Below is a small trained network, with its code and all its weights. Each question gives an input and a target symbol and asks what happens when units are switched off, that is, made to give their printed mean instead of their output.

import numpy as np


def w(rows, s, z=0):
    codes = np.array(rows[::2]) - 128.0
    scale = np.full(codes.shape[1], s)
    scale[-1] = z or s
    return codes * scale


def norm(h):
    return h / np.sqrt((h * h).mean(-1, keepdims=True) + 1e-5)


def f(y):
    return y / 2 * (1 + np.tanh(0.7978845608 * (y + 0.044715 * y**3)))


def softmax(a):
    e = np.exp(a - a.max(-1, keepdims=True))
    return e / e.sum(-1, keepdims=True)


def log_softmax(a):
    a = a - a.max(-1, keepdims=True)
    return a - np.log(np.exp(a).sum(-1, keepdims=True))


def net(x, mask):
    ids = ['ΔΠΨΩαβγεζλμξστ'.index(c) for c in x.split()]
    T = len(ids)
    res = E[ids] + P[:T]
    r = norm(res)
    for j in range(3):
        rows = slice(3 * j, 3 * j + 3)
        q, k, v = (r @ M[0][rows].T for M in (Q, K, V))
        z = softmax(np.where(np.tri(T) > 0, q @ k.T / 3**0.5, -1e9)) @ v
        o = O[0][rows]
        res = res + np.where(mask[j], z, o[:, -1]) @ o[:, :-1]
    y = f(norm(res) @ A[0][:, :-1].T + A[0][:, -1])
    res = res + np.where(mask[3:11], y, B[0][:, -1]) @ B[0][:, :-1]
    return log_softmax(norm(res)[-1] @ U[:, :-1].T + U[:, -1])


Q, K, V, O, A, B = {}, {}, {}, {}, {}, {}
E = w([
[61,93,108,65],'Δ',
[147,76,157,158],'Π',
[123,118,113,187],'Ψ',
[126,154,151,179],'Ω',
[138,101,119,184],'α',
[144,82,139,171],'β',
[76,140,139,160],'γ',
[156,129,135,138],'ε',
[132,107,118,182],'ζ',
[191,117,126,121],'λ',
[134,133,153,159],'μ',
[121,192,145,255],'ξ',
[124,163,120,144],'σ',
[115,78,179,154],'τ',
],0.0096)
P = w([
[166,36,4,241],'0',
[137,47,77,231],'1',
[117,81,123,212],'2',
[109,96,141,198],'3',
[99,120,156,182],'4',
[94,129,177,175],'5',
[86,142,188,170],'6',
[78,152,192,160],'7',
[61,162,197,162],'8',
],0.0031)
Q[0] = w([
[130,156,181,215],'H0',
[84,109,85,125],'H0',
[143,151,81,182],'H0',
[245,97,131,96],'H1',
[97,145,164,55],'H1',
[198,234,118,117],'H1',
[69,188,126,107],'H2',
[139,143,102,103],'H2',
[147,151,92,71],'H2',
],0.012)
K[0] = w([
[77,61,3,123],'H0',
[125,197,131,219],'H0',
[93,178,92,74],'H0',
[234,23,57,194],'H1',
[81,39,216,154],'H1',
[255,202,179,222],'H1',
[5,102,130,91],'H2',
[134,120,66,111],'H2',
[136,105,18,107],'H2',
],0.0085)
V[0] = w([
[152,133,85,131],'H0',
[182,137,127,189],'H0',
[73,123,100,58],'H0',
[151,117,93,98],'H1',
[152,37,221,138],'H1',
[111,152,211,41],'H1',
[183,22,74,104],'H2',
[1,80,46,105],'H2',
[229,109,59,166],'H2',
],0.0084)
O[0] = w([
[99,148,133,145,133],'H0',
[157,139,76,121,204],'H0',
[76,121,192,145,42],'H0',
[99,152,138,172,80],'H1',
[133,113,193,60,183],'H1',
[116,47,124,153,3],'H1',
[123,89,62,140,141],'H2',
[176,2,151,147,125],'H2',
[99,152,92,189,167],'H2',
],0.0093,0.0053)
A[0] = w([
[178,163,27,102,5],'N0',
[89,72,108,145,170],'N1',
[10,137,120,95,33],'N2',
[186,205,66,104,199],'N3',
[66,189,41,144,195],'N4',
[112,174,121,84,16],'N5',
[141,126,120,146,29],'N6',
[124,127,41,141,114],'N7',
],0.011,0.0021)
B[0] = w([
[164,249,179,203,213],'N0',
[83,74,121,206,140],'N1',
[233,82,193,58,124],'N2',
[246,11,154,210,255],'N3',
[113,63,133,61,200],'N4',
[189,89,128,104,139],'N5',
[191,148,75,132,122],'N6',
[88,179,216,100,169],'N7',
],0.013,0.0085)
U = w([
[232,147,178,234,207],'Δ',
[195,4,120,97,222],'Π',
[137,99,170,21,144],'Ψ',
[50,189,185,98,89],'Ω',
[70,188,153,64,96],'α',
[111,174,58,103,13],'β',
[42,210,156,149,61],'γ',
[109,174,48,112,5],'ε',
[2,32,82,194,206],'ζ',
[116,172,46,112,19],'λ',
[105,180,58,118,16],'μ',
[111,180,46,104,16],'ξ',
[115,156,48,98,10],'σ',
[103,175,66,105,3],'τ',
],0.009,0.004)

Each question gives the input, a string of symbols that net reads in full, and the target symbol t.
The units are the heads (3 rows each of Q, K, V and O) and the neurons (one row each of A and B). Each row of codes is followed by its name. A weight is (code - 128) times the scale printed after its matrix; where a second scale follows, it is the last column's (O, A, B and U).
mask holds one flag per unit, heads first, then neurons. A switched-off unit (its flag False) gives its mean, the last column of its rows in O or B, instead of its output. The means were averaged over made-up inputs and are rounded, as every weight is.
A unit's drop is (log p(t) with every unit on - log p(t) with that unit switched off) / (log p(t) with every unit on - log p(t) with every unit switched off).
The circuit of an input: a set's keep is (log p(t) with only the set's units on - log p(t) with every unit switched off) / (log p(t) with every unit on - log p(t) with every unit switched off). Starting from all 11 units, units are removed one at a time, each time the one whose removal leaves the highest keep (on an exact tie, the one counted first), for as long as the keep stays at least 0.8.
units of the circuit, in order: the units of the circuit, biggest drop first
unit that matters most: the unit with the biggest drop
heads that matter: for each layer, one digit per head in row order, 1 if its drop is at least 0.15 and else 0, layers parted by /
drop when u is switched off: that unit's drop, to one decimal
input α τ τ Ω Ω τ, target Ψ: heads that matter	010
input ε α Δ γ μ ε ζ, target Ψ: heads that matter	101
input Ψ γ γ Δ Ψ, target ζ: heads that matter	000
input τ μ Δ σ β, target ζ: units of the circuit, in order	[H1 N0 N3]
input α β γ Ψ Δ τ λ, target Π: unit that matters most	H0
input ε σ γ σ β Δ Ψ, target ζ: heads that matter	010
input τ μ τ τ Δ ε α, target Ψ: units of the circuit, in order	[N2 N3 N0 H0]
input Δ Π γ, target ζ: heads that matter	001
input γ Ω ε Π λ τ γ γ Ω, target Π: heads that matter	011
input Ω Δ τ, target ζ: units of the circuit, in order	[N0 N3 H1]
input γ τ τ Δ Π γ γ, target ζ: heads that matter	011
input ζ γ Ω γ, target Π: heads that matter	001
input ζ Δ Ψ ζ, target ζ: heads that matter	100
input Ω λ τ Δ ζ τ ε Π, target Ψ: unit that matters most	H2
input ε λ Δ Δ γ λ, target Π: units of the circuit, in order	[H2 H0 N4 N0]
input β τ γ σ τ ξ ζ τ τ, target Ψ: drop when N0 is switched off	0.4
input Ψ Δ α, target ζ: drop when N2 is switched off	0.0
input σ ξ γ μ ε τ β τ, target Π: drop when N0 is switched off	1.5
input Δ ε λ Ψ Π Ω ε τ α, target Ψ: drop when N7 is switched off	0.1
input Ψ ξ τ Ω λ Π Δ γ τ, target ζ: unit that matters most	H1
